Below is a small trained network, with its code and all its weights. Each question gives an input and a class and asks what happens when units are switched off, that is, made to give their printed mean instead of their output.

import numpy as np


def w(rows, s, z=0):
    codes = np.array(rows[::2]) - 128.0
    scale = np.full(codes.shape[1], s)
    scale[-1] = z or s
    return codes * scale


def f(y):
    return np.maximum(y, 0)


def log_softmax(a):
    a = a - a.max(-1, keepdims=True)
    return a - np.log(np.exp(a).sum(-1, keepdims=True))


def net(x, mask):
    res = np.array(x, float).reshape(1, 3) / 4 @ E
    y = f(res @ A[0][:, :-1].T + A[0][:, -1])
    res = res + np.where(mask, y, B[0][:, -1]) @ B[0][:, :-1]
    return log_softmax(res[-1] @ U[:, :-1].T + U[:, -1])


A, B = {}, {}
E = w([
[130,107,4,234,151],'x0',
[177,206,54,40,99],'x1',
[23,254,112,205,163],'x2',
],0.0071)
A[0] = w([
[69,236,127,175,131,64],'N0',
[126,152,133,148,113,105],'N1',
[181,35,98,91,117,116],'N2',
[89,41,205,217,151,52],'N3',
[120,161,225,70,132,88],'N4',
[163,81,97,121,115,83],'N5',
[148,78,5,196,138,59],'N6',
[128,118,94,147,131,254],'N7',
[176,202,30,45,124,71],'N8',
[162,69,116,98,116,68],'N9',
],0.017,0.009)
B[0] = w([
[133,137,87,120,197,247],'N0',
[126,123,119,121,139,145],'N1',
[119,146,122,144,181,247],'N2',
[128,79,75,165,92,233],'N3',
[130,163,152,73,95,217],'N4',
[134,133,101,117,157,177],'N5',
[121,158,89,26,88,239],'N6',
[141,139,253,176,125,236],'N7',
[121,67,94,177,87,254],'N8',
[126,145,96,121,163,189],'N9',
],0.044,0.011)
U = w([
[141,141,80,127,246,87],'0',
[137,48,75,174,46,119],'1',
[139,163,130,26,57,34],'2',
[168,134,238,165,120,254],'3',
],0.013,0.0097)

Each question gives the input, the list of numbers given to net, and the class t.
The units are the neurons (one row each of A and B). Each row of codes is followed by its name. A weight is (code - 128) times the scale printed after its matrix; where a second scale follows, it is the last column's (A, B and U).
mask holds one flag per neuron, in row order. A switched-off neuron (its flag False) gives its mean, the last column of its row in B, instead of its output. The means were averaged over made-up inputs and are rounded, as every weight is.
A unit's drop is (log p(t) with every unit on - log p(t) with that unit switched off) / (log p(t) with every unit on - log p(t) with every unit switched off).
The circuit of an input: a set's keep is (log p(t) with only the set's units on - log p(t) with every unit switched off) / (log p(t) with every unit on - log p(t) with every unit switched off). Starting from all 10 units, units are removed one at a time, each time the one whose removal leaves the highest keep (on an exact tie, the one counted first), for as long as the keep stays at least 0.8.
units of the circuit, in order: the units of the circuit, biggest drop first
unit that matters most: the unit with the biggest drop
top k neurons: the k neurons with the biggest drops, biggest first
drop when u is switched off: that unit's drop, to one decimal
input [-6,-7,-1], class 1: units of the circuit, in order => (N3)
input [-4,2,0], class 2: top 4 neurons => (N7, N4, N2, N3)
input [2,-3,-2], class 3: top 3 neurons => (N8, N0, N7)
input [-6,3,-6], class 0: top 2 neurons => (N2, N6)
input [1,-1,-3], class 3: top 2 neurons => (N0, N6)
input [1,-8,-8], class 0: top 2 neurons => (N2, N8)
input [3,-2,-1], class 3: top 2 neurons => (N8, N7)
input [6,-5,5], class 2: top 3 neurons => (N6, N8, N2)
input [-3,3,-3], class 3: units of the circuit, in order => (N6, N0)
input [0,-6,5], class 1: top 2 neurons => (N3, N2)
input [-2,-3,-3], class 3: units of the circuit, in order => (N0, N6)
input [-8,-6,5], class 2: top 2 neurons => (N4, N8)
input [6,0,-6], class 0: top 4 neurons => (N2, N4, N5, N9)
input [-6,0,0], class 2: unit that matters most => N7
input [-2,4,1], class 1: top 4 neurons => (N8, N7, N6, N2)
input [-3,6,-4], class 1: top 2 neurons => (N8, N0)
input [-7,-6,-2], class 2: top 2 neurons => (N4, N8)
input [-8,-5,-6], class 2: top 2 neurons => (N4, N0)
input [4,-4,1], class 1: top 2 neurons => (N3, N4)
input [1,-5,1], class 1: drop when N3 is switched off => 5.5
input [-2,-8,4], class 1: drop when N3 is switched off => 3.0
input [2,-7,3], class 1: drop when N3 is switched off => 4.7
input [8,3,5], class 2: drop when N6 is switched off => 2.4
